Below are the code and all the weights of a small trained network. Each question names an input and a class and asks about switching units off, where a switched-off unit gives its printed mean instead of its output.

import numpy as np


def w(rows, s, z=0):
    codes = np.array(rows[::2]) - 128.0
    scale = np.full(codes.shape[1], s)
    scale[-1] = z or s
    return codes * scale


def f(y):
    return y / 2 * (1 + np.tanh(0.7978845608 * (y + 0.044715 * y**3)))


def log_softmax(a):
    a = a - a.max(-1, keepdims=True)
    return a - np.log(np.exp(a).sum(-1, keepdims=True))


def net(x, mask):
    res = np.array(x, float).reshape(1, 7) / 4 @ E
    y = f(res @ A[0][:, :-1].T + A[0][:, -1])
    res = res + np.where(mask, y, B[0][:, -1]) @ B[0][:, :-1]
    return log_softmax(res[-1] @ U[:, :-1].T + U[:, -1])


A, B = {}, {}
E = w([
[140,123,122,137,133,134,115,128,142,133],'x0',
[56,183,95,189,84,17,115,70,150,241],'x1',
[135,116,120,136,117,132,143,123,125,128],'x2',
[115,124,142,123,121,137,132,134,125,143],'x3',
[133,110,218,216,211,116,203,125,164,125],'x4',
[131,78,116,160,123,141,110,128,122,137],'x5',
[252,158,222,163,80,98,74,130,50,151],'x6',
],0.014)
A[0] = w([
[120,113,188,152,191,141,186,109,195,94,162],'N1',
[62,102,58,134,151,127,169,143,139,52,197],'N2',
[155,163,86,126,22,97,61,92,112,151,127],'N3',
[111,90,87,67,206,236,185,178,148,71,206],'N4',
[201,166,142,184,79,41,101,121,86,201,119],'N5',
[26,149,29,150,150,97,136,56,181,167,165],'N6',
[113,116,216,230,208,88,200,151,154,103,168],'N7',
[162,92,118,37,71,195,133,166,97,111,184],'N8',
[254,96,241,116,114,172,82,173,54,66,138],'N9',
[115,122,65,46,34,117,43,116,103,89,254],'N10',
],0.0091,0.011)
B[0] = w([
[124,58,150,137,182,123,203,137,108,124,206],'N1',
[117,127,68,94,201,126,131,179,132,151,213],'N2',
[58,106,206,126,83,155,126,185,99,115,196],'N3',
[157,117,86,203,248,133,78,233,108,70,251],'N4',
[47,172,242,217,71,38,107,98,114,131,203],'N5',
[41,44,26,65,92,199,204,103,187,177,242],'N6',
[154,85,145,123,232,82,255,16,108,164,235],'N7',
[159,170,92,131,119,123,36,135,176,47,202],'N8',
[197,208,183,94,103,178,163,65,117,41,236],'N9',
[118,177,89,101,25,197,39,203,114,139,242],'N10',
],0.0096,0.023)
U = w([
[150,120,47,124,163,151,54,205,163,116,255],'0',
[168,57,129,163,218,116,175,198,122,110,194],'1',
[86,83,51,84,70,184,141,136,178,212,145],'2',
[96,53,75,94,145,103,194,45,193,212,52],'3',
[228,146,149,92,57,134,76,125,135,76,131],'4',
[215,132,182,119,158,190,180,36,126,102,132],'5',
[50,132,186,165,75,93,85,171,93,147,84],'6',
[117,107,182,191,124,2,134,34,125,205,13],'7',
],0.0091,0.0029)

Each question gives the input, the list of numbers given to net, and the class t.
The units are the neurons (one row each of A and B). Each row of codes is followed by its name. A weight is (code - 128) times the scale printed after its matrix; where a second scale follows, it is the last column's (A, B and U).
mask holds one flag per neuron, in row order. A switched-off neuron (its flag False) gives its mean, the last column of its row in B, instead of its output. The means were averaged over made-up inputs and are rounded, as every weight is.
A unit's drop is (log p(t) with every unit on - log p(t) with that unit switched off) / (log p(t) with every unit on - log p(t) with every unit switched off).
The circuit of an input: a set's keep is (log p(t) with only the set's units on - log p(t) with every unit switched off) / (log p(t) with every unit on - log p(t) with every unit switched off). Starting from all 10 units, units are removed one at a time, each time the one whose removal leaves the highest keep (on an exact tie, the one counted first), for as long as the keep stays at least 0.8.
circuit, biggest first: the units of the circuit, biggest drop first
top k neurons: the k neurons with the biggest drops, biggest first
drop of u: that unit's drop, to one decimal
input [-1,-2,-4,-1,1,-5,2], class 5: top neuron	N10
input [-1,7,6,-5,-1,1,5], class 6: top 2 neurons	N7, N3
input [3,8,8,2,0,5,5], class 6: top 3 neurons	N3, N7, N1
input [-8,8,5,-2,-1,0,-2], class 2: circuit, biggest first	N6, N7
input [3,3,-7,0,0,7,0], class 2: circuit, biggest first	N7, N4
input [-5,-7,5,3,1,5,2], class 5: top 2 neurons	N9, N10
input [-4,1,-8,-1,-5,4,-2], class 2: top 2 neurons	N4, N6
input [2,-4,4,0,0,-5,-2], class 0: top 2 neurons	N7, N8
input [-3,-8,2,0,0,-3,5], class 4: top 2 neurons	N7, N8
input [3,5,8,-3,6,7,1], class 7: top 2 neurons	N5, N2
input [3,4,-5,-6,-7,-6,0], class 2: top 3 neurons	N6, N4, N10
input [-5,3,-4,4,1,8,0], class 3: top 2 neurons	N10, N4
input [3,-8,2,7,0,0,-7], class 0: top 2 neurons	N8, N7
input [-2,-5,-3,8,-2,2,3], class 4: top neuron	N9
input [-5,-4,8,0,0,5,2], class 4: top 2 neurons	N7, N9
input [3,-4,-8,-4,-4,3,6], class 4: drop of N9	0.0
input [7,3,8,5,0,-1,3], class 6: drop of N1	0.1
input [5,-1,8,-3,8,-2,6], class 5: drop of N9	1.8
input [-5,1,-2,3,5,-8,7], class 7: drop of N5	1.5
input [7,8,-3,-6,-1,8,5], class 6: circuit, biggest first	N3
